Below is a small trained network, with its code and all its weights. Each question gives an input and a class and asks what happens when units are switched off, that is, made to give their printed mean instead of their output.

import numpy as np


def w(rows, s, z=0):
    codes = np.array(rows[::2]) - 128.0
    scale = np.full(codes.shape[1], s)
    scale[-1] = z or s
    return codes * scale


def f(y):
    return np.maximum(y, 0)


def log_softmax(a):
    a = a - a.max(-1, keepdims=True)
    return a - np.log(np.exp(a).sum(-1, keepdims=True))


def net(x, mask):
    res = np.array(x, float).reshape(1, 4) / 4 @ E
    y = f(res @ A[0][:, :-1].T + A[0][:, -1])
    res = res + np.where(mask, y, B[0][:, -1]) @ B[0][:, :-1]
    return log_softmax(res[-1] @ U[:, :-1].T + U[:, -1])


A, B = {}, {}
E = w([
[179,136,43,22],'x0',
[40,202,61,78],'x1',
[159,228,57,239],'x2',
[231,116,165,1],'x3',
],0.0065)
A[0] = w([
[115,157,151,143,221],'n0',
[164,129,176,157,135],'n1',
[213,41,163,196,193],'n2',
[189,164,98,98,156],'n3',
[199,174,100,83,136],'n4',
[42,166,111,109,188],'n5',
[73,191,49,166,235],'n6',
[177,207,100,143,236],'n7',
[182,155,106,96,133],'n8',
[129,59,158,61,178],'n9',
[112,122,131,55,182],'n10',
[166,64,83,81,136],'n11',
[115,131,142,253,115],'n12',
[48,91,49,195,210],'n13',
[174,149,106,97,115],'n14',
[114,51,160,86,37],'n15',
[67,30,200,136,145],'n16',
[141,120,85,117,46],'n17',
[209,67,117,145,168],'n18',
[226,71,39,46,255],'n19',
[188,217,127,75,162],'n20',
[216,116,182,151,157],'n21',
[124,116,101,153,99],'n22',
[79,181,122,167,193],'n23',
[143,143,189,112,166],'n24',
[154,101,103,112,170],'n25',
],0.014,0.0029)
B[0] = w([
[108,116,120,158,168],'n0',
[84,171,152,129,171],'n1',
[59,245,177,127,226],'n2',
[142,78,125,65,184],'n3',
[183,75,95,84,192],'n4',
[94,153,61,166,200],'n5',
[147,198,36,161,247],'n6',
[121,171,112,66,210],'n7',
[152,71,113,82,175],'n8',
[120,56,141,87,206],'n9',
[149,91,122,133,185],'n10',
[170,140,143,96,182],'n11',
[165,183,143,254,241],'n12',
[232,137,108,218,238],'n13',
[158,101,113,99,167],'n14',
[114,91,162,78,179],'n15',
[78,68,217,102,214],'n16',
[132,119,134,124,142],'n17',
[79,194,127,99,188],'n18',
[189,165,161,22,243],'n19',
[179,93,69,131,199],'n20',
[22,140,87,94,198],'n21',
[152,155,122,135,149],'n22',
[138,123,94,188,211],'n23',
[65,112,117,119,163],'n24',
[135,141,129,97,158],'n25',
],0.026,0.011)
U = w([
[149,55,118,147,62],'0',
[243,128,60,27,95],'1',
[165,157,152,187,46],'2',
[82,192,130,110,62],'3',
[141,200,149,1,160],'4',
[183,202,34,176,254],'5',
],0.0098,0.0019)

Each question gives the input, the list of numbers given to net, and the class t.
The units are the neurons (one row each of A and B). Each row of codes is followed by its name. A weight is (code - 128) times the scale printed after its matrix; where a second scale follows, it is the last column's (A, B and U).
mask holds one flag per neuron, in row order. A switched-off neuron (its flag False) gives its mean, the last column of its row in B, instead of its output. The means were averaged over made-up inputs and are rounded, as every weight is.
A unit's drop is (log p(t) with every unit on - log p(t) with that unit switched off) / (log p(t) with every unit on - log p(t) with every unit switched off).
unit that matters most: the unit with the biggest drop
top k neurons: the k neurons with the biggest drops, biggest first
drop when u is switched off: that unit's drop, to one decimal
input [-8,2,6,8], class 3: top 2 neurons	(n13; n6)
input [-1,3,-8,1], class 4: unit that matters most	n13
input [-1,8,5,4], class 1: top 3 neurons	(n12; n2; n4)
input [-3,5,7,5], class 1: top 2 neurons	(n12; n2)
input [-3,-1,0,0], class 3: top 2 neurons	(n13; n6)
input [7,-2,-7,-3], class 4: top 2 neurons	(n13; n20)
input [-6,3,-7,-5], class 0: top 2 neurons	(n16; n2)
input [6,-5,4,-1], class 4: top 2 neurons	(n13; n18)
input [-8,-6,1,-1], class 3: top 2 neurons	(n2; n21)
input [8,3,7,3], class 1: drop when n13 is switched off	0.0
input [-7,-6,0,6], class 3: drop when n19 is switched off	0.1
input [-4,0,-5,-7], class 2: drop when n16 is switched off	0.9
input [-5,-8,-7,-2], class 3: drop when n19 is switched off	0.4
input [-8,-7,-8,-2], class 3: unit that matters most	n19
